How the elements are linked:
at | χ λ τ β ε ξ
q679 | q523 q680 q70 q380 q926 q536
q929 | q773 q57 q932 q308 q60 q104
q321 | q372 q78 q981 q33 q932 q837
q78 | q302 q517 q238 q743 q109 q577
q696 | q495 q931 q166 q835 q668 q374
q981 | q100 q238 q594 q916 q33 q279
q226 | q868 q4 q750 q341 q810 q716
q391 | q108 q374 q603 q934 q758 q137
q450 | q886 q136 q60 q116 q540 q844
q108 | q744 q696 q421 q137 q572 q391
q716 | q226 q752 q886 q399 q421 q341
q271 | q57 q60 q324 q773 q147 q718
q33 | q837 q743 q916 q317 q302 q299
q886 | q750 q87 q249 q844 q399 q450
q305 | q136 q540 q147 q886 q716 q750
q766 | q540 q716 q89 q136 q535 q87
q833 | q798 q379 q374 q740 q419 q668
q312 | q346 q844 q718 q472 q750 q147
q926 | q822 q504 q380 q163 q714 q699
q837 | q321 q577 q279 q299 q32 q33
q308 | q104 q718 q302 q792 q624 q301
q238 | q317 q837 q83 q206 q743 q240
q279 | q981 q240 q568 q54 q299 q916
q822 | q635 q280 q536 q699 q893 q926
q718 | q271 q578 q629 q929 q472 q773
q792 | q301 q929 q577 q324 q271 q109
q163 | q699 q635 q35 q946 q280 q680
q844 | q450 q305 q578 q89 q766 q116
q743 | q577 q32 q206 q321 q629 q372
q603 | q421 q580 q540 q752 q934 q4
q580 | q166 q137 q226 q810 q744 q112
q578 | q60 q147 q301 q57 q89 q624
q893 | q761 q347 q699 q283 q27 q714
q773 | q718 q624 q517 q104 q249 q929
q399 | q341 q868 q844 q766 q4 q540
q27 | q93 q410 q283 q568 q279 q594
q916 | q279 q206 q347 q410 q317 q54
q291 | q35 q536 q493 q84 q307 q443
q535 | q752 q421 q136 q226 q580 q868
q324 | q109 q308 q372 q517 q773 q629
q35 | q671 q679 q95 q443 q946 q291
q347 | q568 q93 q438 q343 q410 q845
q456 | q934 q108 q535 q580 q374 q166
q517 | q629 q792 q837 q32 q104 q932
q343 | q845 q594 q822 q893 q937 q761
q932 | q517 q109 q33 q302 q308 q32
q540 | q399 q226 q116 q87 q752 q766
q438 | q504 q714 q523 q822 q343 q635
q726 | q260 q871 q495 q833 q386 q798
q835 | q374 q758 q112 q108 q667 q744
q495 | q758 q667 q456 q374 q833 q696
q149 | q386 q95 q668 q871 q637 q419
q70 | q959 q291 q419 q968 q380 q637
q109 | q792 q104 q743 q629 q718 q324
q868 | q535 q603 q305 q716 q112 q226
q572 | q931 q668 q137 q495 q726 q758
q317 | q299 q321 q410 q240 q577 q238
q299 | q33 q372 q54 q238 q78 q317
q60 | q249 q312 q308 q624 q116 q578
q100 | q206 q317 q27 q279 q837 q981
q845 | q347 q27 q635 q761 q83 q343
q699 | q926 q438 q671 q680 q283 q163
q240 | q238 q33 q937 q100 q372 q206
q4 | q603 q112 q766 q535 q456 q752
q410 | q54 q981 q343 q937 q240 q83
q624 | q578 q472 q792 q271 q346 q57
q986 | q871 q386 q931 q260 q95 q379
q714 | q893 q845 q163 q280 q594 q283
q32 | q932 q324 q299 q78 q301 q302
q87 | q766 q341 q346 q305 q868 q136
q750 | q305 q766 q472 q450 q341 q886
q166 | q456 q391 q868 q112 q835 q580
q635 | q438 q283 q679 q926 q761 q822
q810 | q112 q456 q341 q603 q391 q421
q147 | q312 q116 q773 q249 q886 q472
q386 | q3 q745 q833 q419 q70 q149
q112 | q580 q934 q716 q421 q108 q810
q280 | q283 q761 q946 q438 q347 q504
q341 | q716 q535 q450 q540 q603 q399
q758 | q572 q740 q934 q696 q798 q495
q116 | q844 q750 q624 q346 q87 q89
q871 | q419 q3 q667 q379 q745 q986
q57 | q624 q249 q109 q718 q312 q271
q740 | q668 q726 q744 q931 q986 q667
q946 | q680 q926 q443 q523 q438 q307
q937 | q83 q916 q893 q27 q100 q93
q798 | q726 q986 q696 q668 q149 q833
q260 | q379 q419 q758 q798 q3 q726
q421 | q810 q166 q399 q4 q137 q603
q594 | q27 q83 q280 q347 q916 q568
q249 | q472 q346 q104 q578 q844 q60
q136 | q87 q399 q312 q750 q226 q305
q568 | q594 q937 q504 q845 q54 q347
q380 | q536 q307 q968 q35 q163 q671
q629 | q324 q301 q321 q932 q929 q517
q493 | q95 q637 q726 q386 q84 q3
q302 | q32 q629 q317 q577 q792 q78
q536 | q679 q946 q637 q671 q699 q380
q374 | q696 q572 q580 q744 q740 q835
q89 | q116 q886 q57 q312 q136 q346
q283 | q714 q343 q680 q504 q568 q280
q137 | q391 q835 q4 q456 q495 q934
q745 | q968 q959 q379 q493 q291 q95
q3 | q493 q968 q798 q149 q959 q386
q671 | q380 q523 q745 q291 q680 q35
q931 | q667 q833 q391 q758 q260 q572
q301 | q308 q773 q78 q109 q57 q792
q667 | q740 q798 q108 q572 q379 q931
q379 | q986 q149 q572 q726 q493 q260
q680 | q163 q822 q291 q307 q504 q946
q761 | q343 q568 q926 q714 q93 q893
q346 | q89 q450 q271 q147 q305 q312
q752 | q4 q810 q87 q868 q166 q535
q637 | q70 q443 q871 q745 q671 q968
q959 | q84 q35 q149 q637 q536 q70
q419 | q149 q493 q740 q986 q968 q871
q934 | q137 q744 q752 q166 q696 q456
q104 | q929 q271 q32 q301 q578 q308
q206 | q240 q299 q93 q981 q321 q100
q968 | q637 q84 q986 q95 q35 q745
q577 | q78 q932 q240 q372 q324 q743
q372 | q743 q302 q100 q837 q517 q321
q84 | q443 q671 q386 q70 q679 q959
q668 | q833 q260 q835 q667 q871 q740
q307 | q946 q699 q84 q679 q635 q523
q443 | q291 q380 q3 q959 q523 q84
q54 | q916 q100 q845 q83 q238 q410
q523 | q307 q163 q959 q536 q822 q679
q95 | q745 q70 q260 q3 q443 q493
q83 | q410 q279 q761 q93 q206 q937
q472 | q147 q89 q929 q60 q450 q249
q93 | q937 q54 q714 q594 q981 q27
q504 | q280 q893 q307 q635 q845 q438
q744 | q835 q495 q810 q391 q931 q108

The rows follow the links: the fewer symbols apart two elements are, the more alike their rows tend to be.

Each row is also shifted at random along 10 hidden directions that mean nothing.

Some elements, each with a row of numbers:
q137	(-91, -84, 46, 28, -59, -5, 127, -172, 80, 67, 34, 46, 38, 21, -10, 58, -106, 91, 25, -89, -12, 14, -30, 52, -68, 2, 177, 116, 25, -44, -121, 75, -164, -18, 7, 56, -160, -35, 42, -26, 32, -13, 42, 1, 42, -208, 78, -20, 66, -17, 10, -16, 37, 67, -22, 82, 23, 17)
q456	(30, 141, 19, 74, -8, 39, -88, 6, 57, -15, 83, 102, 163, 63, 90, 120, 10, -52, 60, -55, -51, 48, 78, -31, 182, 2, 80, -2, 80, -7, -15, 175, -55, -33, -125, -4, 18, -65, 119, -11, 127, 26, -88, 92, -13, -92, -126, 68, 2, -17, -73, -18, 69, -46, 88, 70, -43, 101)
q637	(130, 100, 70, 13, -25, 64, -157, 147, 26, 30, 18, -61, 106, -7, 32, 54, 38, -76, 22, 56, 70, -3, 2, -110, 87, 23, -318, -96, -59, 39, -91, 27, 83, 33, -154, -36, 135, 16, 42, 33, 93, -150, -51, 19, 0, 111, -154, 61, -26, 12, -46, 44, 72, -46, -38, 34, -21, -39)
q744	(248, -64, 50, -53, -20, -78, 225, 10, 75, 43, 69, -31, -69, 18, -26, 49, -84, 57, -51, 22, -3, 75, -33, -20, -208, -16, 8, -40, -76, -40, 39, 36, -94, 122, 61, 38, -49, -27, -35, 70, -35, -16, 101, -27, -3, 8, -38, -24, 32, 36, 131, -114, 66, 60, 79, 47, -3, 39)
q536	(-135, 45, -55, 23, 11, 8, -85, 25, -40, 19, 60, -34, 69, 29, 20, 36, 34, 16, 65, 13, -41, -40, 28, 22, 69, -22, -14, 59, -21, 53, 11, 25, 26, -72, 14, -50, 71, 36, -13, 18, -28, -41, 75, -44, -21, 23, -15, 74, 2, -103, -31, -11, 71, -29, -57, 33, -65, 31)
q504	(-73, -9, 63, -33, 3, -28, 119, -147, -54, -109, 143, 46, 61, 133, -9, 56, 62, 10, -66, -47, -36, -17, -14, -8, 43, -29, 233, 102, 0, -84, -28, 75, -50, -162, -83, -2, -43, -62, -39, 27, -63, 62, 65, -38, -66, -165, 34, -36, 23, -52, 20, -80, -10, 4, 21, 37, 37, 105)
q83	(136, -42, -125, 9, -18, 4, -101, -100, -73, -8, -58, 11, -45, -17, -24, -86, 15, -95, 19, 29, -92, -93, 47, 115, 53, -36, 78, 4, -23, 116, 71, 28, 24, -50, 90, 23, -44, 16, -17, -26, -56, 5, -63, -2, -23, -41, 78, 44, -21, -128, -101, 155, 23, -36, -99, 49, -106, 33)
q317	(-85, 104, 95, 11, 68, -80, 37, -149, 28, -45, 59, -53, -37, -52, -102, 17, 31, -41, -115, -54, -5, 57, -46, 42, -30, 22, 12, -109, 9, 26, -15, -79, 2, 10, -129, 58, -34, -33, -54, -63, -22, -92, -137, -4, 34, -69, -94, -6, -27, -12, -97, -106, -44, 8, 135, 11, 93, 5)
q291	(-43, -48, 19, -1, -45, 9, 20, 50, 20, 51, -21, -65, -5, 0, -59, -36, -41, 31, 18, 39, 13, -7, -20, -32, -55, -28, -97, -24, -77, 23, -71, -21, -5, 81, -15, 1, -1, 16, -38, 39, -58, -122, 43, -74, -4, 18, 45, -20, -3, -6, 31, 57, 72, -40, -110, 21, -16, 6)
q679	(-309, 119, -56, 54, -15, -45, 45, 94, -3, 17, 123, -38, 14, 43, -97, -23, -48, 103, 76, 7, -26, 97, 49, 56, -28, -110, 52, 17, -7, 50, 13, -23, -30, 120, -107, -33, 49, 0, -37, 4, -136, -104, 90, -59, -46, -152, 76, 33, -7, -161, -30, -56, 65, -82, -63, -22, -29, 127)
q495	(46, -122, -10, 112, -31, 88, -2, 128, 18, -25, -117, -34, -20, 48, -3, -12, -85, -4, 53, -38, -29, 23, -16, 46, 51, -29, -233, -21, -18, 4, -48, 40, 20, 107, 65, -76, 108, 46, -19, 47, -21, -53, 75, 16, 29, 65, 15, 131, -60, -47, -64, 109, 51, -63, 52, 0, -115, -50)
q108	(51, 15, -11, 18, 3, -24, 67, 53, 51, -27, 42, 3, -32, 37, 48, 80, -26, -57, -32, -5, -70, 49, 50, 28, -16, -11, -95, -84, -15, 4, 91, 109, -16, 81, 25, -5, 71, -14, 29, 40, 62, 35, -12, 76, -21, 35, -142, 110, -17, -29, -44, -44, 45, 12, 194, 56, -95, 29)
q35	(204, -50, -56, -71, -9, -52, 2, 80, -32, 6, 13, -55, -47, 19, 10, -21, 18, -76, -22, 106, -76, -72, 32, -3, -76, -25, -114, -82, -114, 57, 128, 35, 61, 16, 129, -32, 76, 59, -53, 92, -50, -9, 33, -41, -60, 147, -42, 34, -12, -39, 43, 18, 92, -15, -17, 35, -127, 33)
q149	(43, -11, -50, -37, -42, 0, -176, -1, -47, 35, -7, 70, 107, 16, 54, -39, -28, -15, 138, 18, 64, -51, -10, 23, 9, -13, 135, 109, -12, 54, 27, 60, -17, -106, 67, -83, -40, 63, 37, -5, 2, 16, 78, 25, 19, -58, 118, 5, 52, -69, 74, 45, 46, -21, -200, -21, -62, 28)
q540	(-123, -96, 14, 100, -79, 46, 25, 57, -2, -60, -104, -10, 7, 3, -40, -39, -37, -8, 53, -20, -69, 32, 39, 120, 61, -67, -71, 8, 72, -17, -53, -41, 26, -16, -12, -40, 2, 35, 27, 25, -182, 1, -7, 3, -18, -113, 106, 15, -66, -125, -120, 131, -70, -112, -8, -33, 26, -9)
q929	(-167, -111, 92, -80, 33, 19, 272, -53, 16, -62, -27, 72, -29, 73, -20, -18, 0, -79, -195, -39, -34, -9, -44, -60, 55, -28, -53, -30, 47, -70, 25, 4, 34, -115, 17, 108, -61, -112, 28, 125, -128, 82, 74, 3, 14, 33, 13, 41, -82, 3, 22, 37, -52, -82, 83, -20, 39, -68)
q136	(-42, 15, -42, 61, -63, -63, -79, 65, 20, -21, -68, -40, -41, -88, -56, -66, -22, -14, 93, 54, -89, 58, 86, 125, -76, -41, 78, -102, 51, 24, 92, -88, 20, 95, 16, -39, -14, 82, 7, -49, -112, 2, -165, 13, -49, -81, 44, -99, -16, -40, -67, 38, -55, -62, 16, -49, 23, 84)
q635	(206, -78, 66, -92, 15, -80, 178, -70, -54, -88, 101, -58, -74, 71, 7, 58, 79, -33, -152, 27, -39, -65, -29, 5, -111, 9, -75, -17, -105, -68, 0, 27, 6, -73, 27, -8, 46, 10, -106, 64, -22, 39, 32, -40, -73, 20, -53, -15, 15, -4, 22, -96, -25, 112, 100, 38, 5, -6)
q380	(1, -82, -40, -8, -31, 13, 110, 2, -13, 49, 48, 13, 21, 108, -23, -15, -58, 111, 35, -6, -34, -57, -19, -33, -29, -35, 82, 109, -48, -34, -48, 56, -63, 19, 73, -5, 1, 6, -49, 55, -14, -15, 143, -88, -29, -42, 120, -5, 38, -2, 78, 13, 109, 20, -114, 23, -96, 62)
q810	(97, -90, 112, -8, -30, 29, 87, -94, 77, 33, -75, 43, -11, -46, 62, 46, -13, 17, -57, -26, 50, -2, -49, -84, -48, 76, 30, -14, -8, -94, -161, 52, -125, 38, 9, 67, -153, -63, 7, -18, 124, 30, -88, 5, 35, 16, -10, -149, 52, 214, 96, 21, -26, 105, 11, 60, 127, -48)
q70	(-100, 107, -10, -9, -34, -27, -84, 8, -1, -15, 112, 49, 114, 70, 11, 35, 11, -84, 36, 22, -51, -5, 59, 2, 60, -30, 45, -31, 3, 38, 65, 109, 23, -49, -85, -11, 49, -3, 65, 27, 34, -24, -62, 55, -47, -100, -69, 70, -3, -103, -65, 4, 85, -52, -9, 43, -108, 116)
q410	(-62, 60, -170, -3, 57, 14, 15, 101, -27, 67, -15, -44, -183, -65, -10, -64, -14, 61, -5, 49, 44, 31, 41, -2, -68, -17, -81, -17, -61, 91, 78, -44, -2, 231, 44, 44, 44, -31, -43, -52, 60, 4, 58, -1, -2, 115, 12, 42, 5, 6, 7, 14, -10, 66, -11, -21, -52, -34)
q718	(243, 74, -6, 14, -41, 21, -154, 14, 43, 144, -60, 12, 85, -105, -20, -50, -30, 28, 85, 21, 38, -57, 2, -27, 14, 44, -72, -20, 46, 47, -107, -74, 16, 26, -43, 35, -35, 55, 69, -62, 100, -102, -165, 2, 52, -31, 37, -66, 21, 74, -47, 84, 29, 18, -177, -17, 16, -49)
q4	(233, -59, 111, 35, -44, 98, 12, -1, 26, -13, -49, 40, 120, 22, 91, 86, 27, -30, -13, -34, 23, -27, -17, -53, 144, 19, -139, 47, 30, -55, -179, 73, -25, -130, -50, -1, -29, -37, 59, 57, 13, 0, 9, 8, 23, 15, -21, 6, -20, 20, -16, 81, -11, -20, -36, 55, 78, -75)
q93	(-66, 121, 81, 30, 41, 60, 78, -1, 25, -37, 64, -6, -18, 22, -40, 34, 58, -1, -117, 4, 68, 97, -26, -150, 76, 32, -33, -86, -11, -55, -94, 13, -26, 133, -222, 106, -3, -166, -21, -18, 85, -51, -90, -13, -10, 18, -127, -57, -27, 126, -1, -23, -14, 8, 77, 38, 98, 47)
q837	(-6, -124, 2, 6, 55, 52, -76, -145, -28, -29, -141, 24, -1, -3, -39, -98, 0, 1, 6, -80, 4, -63, -76, -20, 96, 21, 237, 78, 26, 5, -17, -56, 4, -124, 101, -10, -118, -9, -50, -42, -72, 12, 61, -85, 57, 63, 152, -63, -2, 70, 79, 64, -18, -102, -84, -38, 44, -28)
q312	(9, 52, 57, 68, -13, 12, 5, 94, 109, 62, -50, -47, 6, -54, -47, -1, -33, 64, 8, -32, -34, 28, 33, -64, -2, 20, -130, -108, 47, -29, -110, -79, 10, 160, -105, 28, 29, 15, 33, -42, 71, -100, -146, -26, 4, 8, -31, -72, -10, 137, -61, 9, 5, -36, 47, -33, 54, -21)
q745	(62, -5, 59, 6, -105, -53, -77, -160, 6, -42, 55, 101, 115, 83, -11, 2, -22, -142, 3, -21, -98, -96, 20, 71, -9, 32, 85, -79, 12, -28, -45, 158, -31, -40, -67, 9, -19, 41, 47, -31, 167, -22, -315, 115, -35, -272, -26, -16, 23, -7, -155, 89, 71, 67, 7, 76, -144, 129)
q833	(-157, 106, 66, -38, 44, -117, -92, -23, -6, -26, 42, -36, -4, -122, 1, 24, 38, -56, 11, 65, 89, 129, -57, 40, -128, 30, 89, -107, -29, 36, 134, -60, -6, -4, 10, -42, -52, 26, -50, -25, -71, -8, -57, 25, 35, 53, -118, -73, 16, 7, 107, -173, -44, 22, 66, -17, 119, 44)
q343	(96, 87, -10, -7, -30, -38, -126, -73, -26, 77, 52, -135, -83, -144, -16, 35, 62, 53, 8, 66, 113, -30, -8, 35, -163, 94, -127, -2, -89, 35, -120, -95, -12, 92, -106, 31, 9, 55, -34, -145, 176, -90, -155, 15, 2, -41, -86, -83, 84, 42, -79, -33, -75, 237, -56, 48, 83, -78)
q78	(-168, 22, -22, 81, -1, 36, -49, -20, -1, -48, -49, 58, -16, 42, -89, -97, -56, 22, 30, -83, -2, 37, -10, 20, 52, 4, 116, -14, 91, -35, -11, -40, 19, 111, -87, 4, 25, -11, 17, -91, 69, -3, -127, 57, 22, -143, 75, -9, -26, 49, -99, 60, -45, -35, 40, -87, -47, 43)
q517	(-308, 33, -66, 10, -10, 8, -27, -125, -46, 67, 63, 11, 33, -18, -37, 0, -43, 85, 60, -73, 57, -23, -19, 137, -9, 9, 37, 200, 100, 31, -14, -82, 25, -141, -34, 29, 6, 41, 91, -87, 10, 13, 73, 73, 77, -214, 69, 133, 23, -188, -147, -14, -78, 90, -62, -40, -22, -108)
q577	(-309, 218, -75, 41, 69, -10, -85, 35, -19, -1, 125, 12, 32, 8, -44, 8, -2, 77, 66, -56, 56, 110, 30, 29, 61, -21, 107, 76, 97, 39, 97, -68, 42, 17, -148, -14, 85, -15, 64, -96, 19, -2, 58, 63, 28, -109, -33, 108, -3, -114, -80, -127, -44, -30, 59, -85, 0, 28)
q699	(-90, 17, 8, 33, -26, -92, -115, -133, -63, -79, 32, -78, -3, -34, -39, 18, 74, -108, -10, 6, -107, -80, 35, 196, -21, 2, -58, -57, -28, 65, -15, -20, 47, -107, -19, -55, 44, 115, -64, -56, -41, -56, -183, 15, -43, -134, -36, 32, -5, -162, -214, 11, -35, 44, 50, 48, -27, 19)
q308	(-64, 4, -146, -11, 3, 50, -7, 71, -26, 80, -34, 82, -42, 9, 42, -53, -49, 47, 38, -12, 12, -68, 34, 8, 10, 21, -60, 70, 64, 6, 50, 4, 29, 63, 89, 36, 69, 20, 75, -36, 162, 99, -7, 95, 30, 3, 52, 81, 8, 26, -51, 68, -16, 92, -30, -62, -134, -73)

From each start, follow one symbol. Which element do you reach?
Answers are names.
new walk
(114, -27, 77, 33, 32, 21, -155, 4, -8, -111, -94, 11, 79, -6, 50, 18, 58, -175, 9, 24, -46, 31, -33, -23, 128, 26, 26, -134, -3, 6, 106, 57, 61, -98, 79, -76, 11, 6, -29, 57, -71, 21, -74, 9, 13, 189, -137, 5, -62, 47, 54, 13, 37, -136, 110, 30, -3, 60)
β
q495
new walk
(102, -37, 30, -40, 56, -95, 136, -145, -3, -106, 17, 47, -113, 60, -65, -46, 7, -85, -161, -50, -101, -19, -29, 20, -74, 26, 147, -137, -1, -57, 103, 27, -10, 61, 48, 55, -19, -28, -79, -21, 59, 67, -179, 33, -26, -46, -35, -42, -15, 107, -30, -61, -19, 51, 212, -12, -59, 82)
ε
q302
new walk
(233, 146, -188, -15, 29, -95, 90, 92, -16, 110, 161, -23, -103, 17, -79, -49, -89, 150, 57, 15, -7, 43, 60, 84, -157, -82, 22, 44, -34, 103, 113, -27, -45, 218, 4, 13, 83, 33, -32, -40, 11, -51, 109, -4, -20, -127, 77, 101, 41, -147, -35, -106, 75, 73, -48, -43, -145, 68)
τ
q93
new walk
(-160, 12, 24, -25, 19, -96, 19, -143, -36, -60, 79, -4, -4, 19, -21, 22, 60, -11, -38, 3, -65, -26, -8, 45, -48, 13, 200, -14, -26, -26, 24, 13, -42, -67, 16, -8, -50, 12, -85, -25, -26, 24, -86, -44, -47, -72, -9, -90, 37, 15, 16, -91, 3, 55, 40, 37, 28, 102)
β
q307
new walk
(-167, 58, -81, -18, 92, 0, 88, -87, -45, 32, 111, -47, -61, -3, 21, 85, 34, 30, -81, -52, 3, -30, -2, 74, 30, 1, -138, 111, -15, 74, 19, -6, 15, -95, 11, 55, 60, -33, 1, -15, 21, 10, 160, 19, 39, 25, -77, 210, -9, -172, -116, -80, -22, 99, 78, 49, -36, -129)
τ
q568
new walk
(89, -87, 140, -49, -68, -9, 154, -21, 23, -3, 44, 17, 37, 79, -33, 12, -61, 5, -65, -22, 81, -3, -86, -37, -95, -7, -115, 12, -55, -73, -146, 53, -48, 4, -78, 7, -29, -13, -15, 65, 1, -73, 51, 6, 18, -125, 48, -4, 13, -2, 39, 6, 27, 42, -59, 13, 6, -24)
ξ
q149
new walk
(33, -15, 1, -18, 4, 16, 106, 29, -55, -78, 82, -42, -71, 85, 19, 55, 59, -2, -97, 2, 9, -27, 14, -16, -10, -2, -162, 24, -62, -52, -44, 40, 25, 18, -75, -7, 116, -21, -42, 19, 63, 31, 49, 17, -64, -3, -53, 64, -3, -32, -68, -20, -44, 92, 90, 20, -28, -32)
λ
q845
new walk
(127, -2, 29, -10, 21, -1, -189, -44, 53, 2, -136, 55, 109, -59, 16, -62, 51, -95, 51, 10, -111, -55, 48, -98, 142, 20, 284, -90, 75, 17, 69, -25, 30, -120, 65, 3, -131, 1, 40, -2, -57, 22, -155, -80, -17, 126, 30, -184, -11, 169, 106, 63, 40, -204, -61, -13, 67, 93)
ξ
q472
new walk
(440, 12, 26, -22, -36, 36, 1, 161, -3, -8, -5, 32, 114, 21, 58, 4, 19, -22, 62, 75, 14, 51, 36, -68, 95, -85, 5, 23, 7, 9, 27, 32, 14, -97, -3, -45, -25, -36, 40, 134, -214, 18, 169, -59, -38, 70, 56, -23, -35, -78, 134, 36, 35, -181, -142, -16, 66, 54)
χ
q752
new walk
(-89, -121, -43, -86, 26, 29, 222, 8, -41, -10, -6, 33, -94, 63, 21, -7, -21, -19, -132, -22, 3, -64, -27, 18, -26, -7, -197, 69, 20, -34, 70, -11, 75, -82, 109, 63, 69, -22, 40, 81, -13, 118, 155, 64, 28, 58, 6, 166, -50, -71, -40, 29, -67, 66, 81, -40, -87, -159)
χ
q301
new walk
(5, -69, -28, 62, -61, 47, 35, 108, 0, -1, -92, -11, -49, -33, 23, -13, -36, 36, 46, 13, 1, 21, 36, 67, -19, -19, -155, 9, 30, -26, -61, -23, -4, 79, 31, -27, 30, 37, 17, 4, -26, 30, -5, 33, -5, -17, 61, -3, -22, -22, -56, 89, -70, 22, -6, -33, 17, -61)
τ
q886
new walk
(-148, -34, 12, -136, 10, -75, 206, -40, 11, 6, 128, 30, -80, 64, 53, 73, -1, -11, -133, 25, 22, -28, -21, -57, -176, 39, -22, -8, -79, -64, 76, 99, -42, 33, 55, 64, 12, -39, -3, 49, 146, 97, 46, 61, -22, 20, -106, 23, 56, 72, 88, -121, 15, 185, 123, 43, -65, -8)
λ
q84
new walk
(-304, 114, 5, 67, -14, 1, -61, 32, 7, -46, 18, -1, 37, -71, 58, 88, 43, -86, 17, -8, -15, 77, 88, 132, 93, -35, -154, -29, 81, 60, 10, 13, 23, -69, -112, -18, 37, -3, 95, -22, -56, 21, -62, 112, 1, -98, -94, 115, -51, -200, -190, 9, -95, -30, 97, 21, 68, -47)
λ
q810
new walk
(355, 183, -20, 20, 69, 30, -319, 48, -52, -9, 29, -22, 162, -21, 19, 10, 92, -63, 99, 8, 24, -14, 17, -43, 197, 19, 13, 3, 39, 95, 74, -48, 138, -156, -85, -84, 111, 49, 43, -32, 0, -70, -12, -5, 19, 106, -99, 75, -28, -57, -41, -36, 36, -138, -48, -38, -13, 17)
χ
q743
